K_107: [-4.97  4.53  0.95 -0.66  3.04  4.82  1.68  4.82 -7.70 -3.94  3.82 -0.91
  3.17 -1.27 -6.01  4.40  0.89  2.73  0.59  0.71]
K_213: [-2.88  4.50  2.29  0.07  3.37  5.63  2.42  5.63 -8.26 -5.26  3.78  0.28
  1.37 -2.15 -6.72  4.56 -0.47  2.59  1.87 -1.73]
K_55: [-4.45  4.44  2.34 -1.49  2.81  5.59  1.95  5.59 -7.75 -4.50  4.34 -1.54
  1.59 -1.17 -5.81  3.81  0.93  2.83  2.19 -1.91]
K_352: [-4.46  4.45  2.33 -1.48  2.78  5.57  1.97  5.57 -7.74 -4.52  4.34 -1.52
  1.59 -1.17 -5.98  4.40  0.91  2.74  0.59 -2.08]
K_101: [-3.51  3.68  2.39 -1.13  3.32  6.07  2.78  6.07 -7.91 -5.60  4.15  0.14
 -0.28 -2.88 -5.35  4.47  0.10 -1.85  3.41 -1.47]
K_214: [-4.46  4.45  2.33 -1.48  2.78  5.57  1.97  5.57 -7.74 -4.52  4.34 -1.52
  1.59 -1.17 -5.81  3.81  0.72  2.85  2.20 -1.92]
K_328: [-2.87  4.49  2.30  0.10  3.37  5.63  2.40  5.63 -8.24 -5.27  3.78  0.27
  1.39 -2.12 -6.73  4.57  0.95  2.59  1.87 -1.73]
K_452: [-3.52  3.70  2.39 -1.13  3.33  6.08  2.80  6.08 -7.92 -5.59  4.13  0.12
 -0.27 -2.90 -5.38  4.45  0.22  2.61  3.41 -1.46]
K_773: [-5.55  4.40  1.52 -1.90  2.29  5.45  1.64  5.45 -7.26 -4.18  4.42 -2.51
  1.49 -0.53 -5.09  3.56 -1.29  3.07  2.08 -1.95]
K_985: [-4.12  4.01  1.35 -0.45  3.29  6.08  2.49  6.08 -8.44 -6.46  3.44 -0.19
 -0.24 -2.54 -5.65  4.26  0.31  2.63  2.70 -1.86]
loc: [-0.45] => K_985, 3
loc: [-1.86] => K_985, 19
loc: [0.72] => K_214, 16

K_352: [2.81 2.12 1.52 8.00 6.27 0.60]
K_595: [-1.63  1.40 -0.37  1.65 -1.64 -1.91]
K_214: [-2.15  5.95  3.20  2.85  3.94  1.46]
K_328: [-1.63  4.02 -0.37  1.65 -2.04 -0.90]
K_452: [-0.72  1.83  0.00  3.69 -0.63 -3.20]
K_773: [-7.93  1.64 -0.89  3.00 -4.73  1.78]
K_101: [-7.12 -1.61  2.06  2.15 -3.83  0.74]
K_107: [-1.63  1.40 -0.37  1.65 -2.04 -0.90]
K_783: [ 0.50  2.17  0.66 -2.81 -1.67 -6.81]
K_55: [ 5.07 -3.22 -1.86  2.62  4.41  0.38]
K_985: [ 0.75  8.66  1.21  3.68  7.24 -1.78]
K_213: [ 5.07  2.34 -1.86  0.39  4.41  0.38]
loc: [-3.20] => K_452, 5
loc: [-0.89] => K_773, 2
loc: [0.74] => K_101, 5
loc: [3.68] => K_985, 3
loc: [1.78] => K_773, 5
loc: [7.24] => K_985, 4
loc: [2.06] => K_101, 2

K_985: [0.43 6.45 0.62 5.32]
K_214: [-1.59  1.94  4.68  4.23]
K_107: [0.10 1.67 1.68 7.43]
K_328: [ 1.14  4.31 -3.99  0.11]
loc: [4.23] => K_214, 3
loc: [1.67] => K_107, 1
loc: [0.11] => K_328, 3

K_55: [-0.28 -0.41 -1.82  2.65  2.31  3.09  1.35  3.04  0.01 -2.60 -1.42  2.98
  5.33  1.46 -0.44 -2.23 -0.51  0.03]
K_783: [ 0.32  0.57  1.76 -2.27 -1.93 -2.72 -1.30 -2.51 -0.13  2.15  1.33 -2.86
 -2.52  3.65 -3.81  0.36  1.29 -0.92]
K_107: [ 1.26  3.91  2.26  2.47  2.96  1.31 -1.56  3.05 -2.40 -3.83  1.00 -3.30
 -6.82 -1.05 -0.19  1.34  0.85 -0.21]
K_773: [-0.28 -0.41 -1.82  2.65  2.31  3.09  1.35  3.04  0.01 -2.60 -1.42  2.98
  2.40 -4.11  4.21 -0.24 -1.38  1.01]
K_352: [-0.45 -0.95 -2.16  2.37  1.96  2.98  1.59  2.49  0.33 -2.13 -1.59  3.49
  3.37 -4.05  4.32 -0.61 -1.52  1.06]
K_452: [ 1.26  3.91  2.26  2.47  2.96  1.31 -1.56  4.59  0.48 -3.83  1.00 -3.30
 -6.82 -1.05 -0.19  2.72  0.85 -0.21]
asked: [-0.28 -0.41 -1.82  2.65  2.31  3.09  1.35  3.04  0.01 -2.60 -1.42  2.98
  5.33  1.46 -0.44 -2.23 -0.51  0.03] => K_55
loc: [-2.16] => K_352, 2

K_107: [-1.03 -2.69 -1.07 -0.97 -0.15]
K_452: [-1.31 -6.54  1.88  2.27  1.44]
K_55: [-0.38 -0.97 -0.46 -0.48 -0.04]
K_783: [0.60 7.29 1.78 1.60 3.39]
K_101: [-1.71 -0.25 -1.05 -1.17 -1.36]
K_213: [-1.05  5.70  1.90  1.86 -0.98]
K_595: [ 1.78  0.37  0.18 -0.39 -0.95]
K_773: [0.60 7.28 2.39 2.50 1.98]
K_214: [0.75 2.47 1.84 2.52 2.27]
K_985: [0.85 5.82 0.81 1.32 3.02]
K_328: [-1.32 -6.54 -1.36  0.76 -0.59]
loc: [7.28] => K_773, 1
loc: [0.75] => K_214, 0
loc: [3.02] => K_985, 4
loc: [1.44] => K_452, 4
loc: [-1.17] => K_101, 3
loc: [-1.32] => K_328, 0
loc: [0.18] => K_595, 2

K_773: [-0.37 -0.37  1.32  0.46  0.25]
K_328: [ 0.35  0.30 -5.44  4.73  6.07]
K_783: [ 0.26  0.19  3.38 -3.09 -3.54]
K_214: [ 0.46  0.41  1.84 -1.46 -2.15]
K_352: [-0.37 -0.37  1.32 -0.84 -1.55]
K_985: [ 0.27  0.30 -5.44  4.73  6.07]
loc: [-3.54] => K_783, 4
loc: [0.26] => K_783, 0
loc: [-3.09] => K_783, 3

K_213: [ 1.39  6.73 -0.34  1.41  6.73  3.83]
K_352: [-5.45  0.53  1.05  5.38 -2.81  1.74]
K_773: [ 1.39  1.40 -0.34  6.72 -6.13  3.83]
loc: [0.53] => K_352, 1
loc: [1.74] => K_352, 5
loc: [1.41] => K_213, 3
loc: [1.40] => K_773, 1
loc: [6.72] => K_773, 3

